Below are the code and all the weights of a small trained network. Each question names an input and a target symbol and asks about switching units off, where a switched-off unit gives its printed mean instead of its output.

import numpy as np


def w(rows, s, z=0):
    codes = np.array(rows[::2]) - 128.0
    scale = np.full(codes.shape[1], s)
    scale[-1] = z or s
    return codes * scale


def norm(h):
    return h / np.sqrt((h * h).mean(-1, keepdims=True) + 1e-5)


def f(y):
    return y / 2 * (1 + np.tanh(0.7978845608 * (y + 0.044715 * y**3)))


def softmax(a):
    e = np.exp(a - a.max(-1, keepdims=True))
    return e / e.sum(-1, keepdims=True)


def log_softmax(a):
    a = a - a.max(-1, keepdims=True)
    return a - np.log(np.exp(a).sum(-1, keepdims=True))


def net(x, mask):
    ids = ['βγδεζηλμξπφψω'.index(c) for c in x.split()]
    T = len(ids)
    res = E[ids] + P[:T]
    r = norm(res)
    for j in range(2):
        rows = slice(2 * j, 2 * j + 2)
        q, k, v = (r @ M[0][rows].T for M in (Q, K, V))
        z = softmax(np.where(np.tri(T) > 0, q @ k.T / 2**0.5, -1e9)) @ v
        o = O[0][rows]
        res = res + np.where(mask[j], z, o[:, -1]) @ o[:, :-1]
    y = f(norm(res) @ A[0][:, :-1].T + A[0][:, -1])
    res = res + np.where(mask[2:6], y, B[0][:, -1]) @ B[0][:, :-1]
    return log_softmax(norm(res)[-1] @ U[:, :-1].T + U[:, -1])


Q, K, V, O, A, B = {}, {}, {}, {}, {}, {}
E = w([
[146,109,168,16,68],'β',
[128,140,130,122,122],'γ',
[128,138,134,122,121],'δ',
[128,135,137,125,125],'ε',
[152,156,124,244,161],'ζ',
[179,161,150,79,127],'η',
[166,112,139,147,108],'λ',
[132,142,129,127,131],'μ',
[65,207,116,78,164],'ξ',
[124,128,135,133,141],'π',
[103,171,82,123,90],'φ',
[211,84,105,90,144],'ψ',
[122,117,114,125,132],'ω',
],0.011)
P = w([
[164,126,144,3,145],'0',
[120,136,152,54,141],'1',
[102,135,149,83,153],'2',
[89,141,135,117,151],'3',
[65,148,152,145,144],'4',
[57,151,151,164,138],'5',
[54,167,138,179,116],'6',
],0.0018)
Q[0] = w([
[7,211,147,165,138],'h1',
[141,132,126,190,83],'h1',
[180,128,135,72,105],'h2',
[141,126,142,145,140],'h2',
],0.011)
K[0] = w([
[2,132,89,184,138],'h1',
[127,209,182,181,97],'h1',
[182,136,143,88,125],'h2',
[127,145,170,149,139],'h2',
],0.01)
V[0] = w([
[164,122,255,140,198],'h1',
[56,46,74,124,187],'h1',
[207,56,96,131,196],'h2',
[102,140,53,141,108],'h2',
],0.0034)
O[0] = w([
[143,224,3,102,34,247],'h1',
[1,32,103,30,117,123],'h1',
[103,166,230,77,106,93],'h2',
[171,65,181,83,228,17],'h2',
],0.0029,0.0012)
A[0] = w([
[146,107,150,49,64,254],'n1',
[63,242,171,144,111,129],'n2',
[253,128,99,200,35,52],'n3',
[155,188,89,163,151,22],'n4',
],0.0035,0.0029)
B[0] = w([
[72,69,100,186,158,252],'n1',
[180,91,134,127,106,214],'n2',
[50,106,221,99,176,166],'n3',
[88,60,172,1,123,108],'n4',
],0.0069,0.0024)
U = w([
[39,228,113,66,204,140],'β',
[125,137,161,104,201,85],'γ',
[91,78,254,152,146,165],'δ',
[82,175,181,117,66,39],'ε',
[110,41,146,28,38,116],'ζ',
[124,146,151,128,109,2],'η',
[161,139,168,142,88,79],'λ',
[209,225,150,64,141,177],'μ',
[233,22,105,118,170,190],'ξ',
[114,170,2,153,66,193],'π',
[176,174,121,248,219,67],'φ',
[161,131,114,163,96,170],'ψ',
[3,20,94,157,184,120],'ω',
],0.0098,0.0028)

Each question gives the input, a string of symbols that net reads in full, and the target symbol t.
The units are the heads (2 rows each of Q, K, V and O) and the neurons (one row each of A and B). Each row of codes is followed by its name. A weight is (code - 128) times the scale printed after its matrix; where a second scale follows, it is the last column's (O, A, B and U).
mask holds one flag per unit, heads first, then neurons. A switched-off unit (its flag False) gives its mean, the last column of its rows in O or B, instead of its output. The means were averaged over made-up inputs and are rounded, as every weight is.
A unit's drop is (log p(t) with every unit on - log p(t) with that unit switched off) / (log p(t) with every unit on - log p(t) with every unit switched off).
The circuit of an input: a set's keep is (log p(t) with only the set's units on - log p(t) with every unit switched off) / (log p(t) with every unit on - log p(t) with every unit switched off). Starting from all 6 units, units are removed one at a time, each time the one whose removal leaves the highest keep (on an exact tie, the one counted first), for as long as the keep stays at least 0.8.
units of the circuit, in order: the units of the circuit, biggest drop first
unit that matters most: the unit with the biggest drop
top k neurons: the k neurons with the biggest drops, biggest first
which heads matter: for each layer, one digit per head in row order, 1 if its drop is at least 0.15 and else 0, layers parted by /
drop of u: that unit's drop, to one decimal
input β φ β γ, target φ: unit that matters most : h1
input δ μ π λ γ, target π: which heads matter : 01
input η π λ μ μ, target μ: which heads matter : 10
input λ γ φ η γ, target φ: units of the circuit, in order : h1; n3
input λ λ φ ε, target φ: which heads matter : 10
input γ ε λ φ λ δ, target φ: units of the circuit, in order : h1; n3
input ξ φ β ω λ φ μ, target φ: which heads matter : 11
input λ ω μ, target ω: which heads matter : 10
input γ ζ φ δ, target φ: units of the circuit, in order : h1; n3; n4
input ζ φ φ π ε, target φ: units of the circuit, in order : h1; h2; n3; n1
input δ π φ π, target φ: units of the circuit, in order : n3; n1; h1; n4
input ζ δ γ, target ζ: top 2 neurons : n4; n2
input φ ω δ η π π, target π: top 2 neurons : n3; n1
input ε γ ζ λ β π δ, target π: unit that matters most : h1
input δ ζ δ λ γ γ δ, target δ: drop of n2 : 0.1
input δ π ψ β δ μ, target μ: drop of n1 : 1.2
input δ δ δ π, target π: drop of h1 : 0.2
input ζ ω ω ε π β λ, target δ: drop of n3 : 1.3
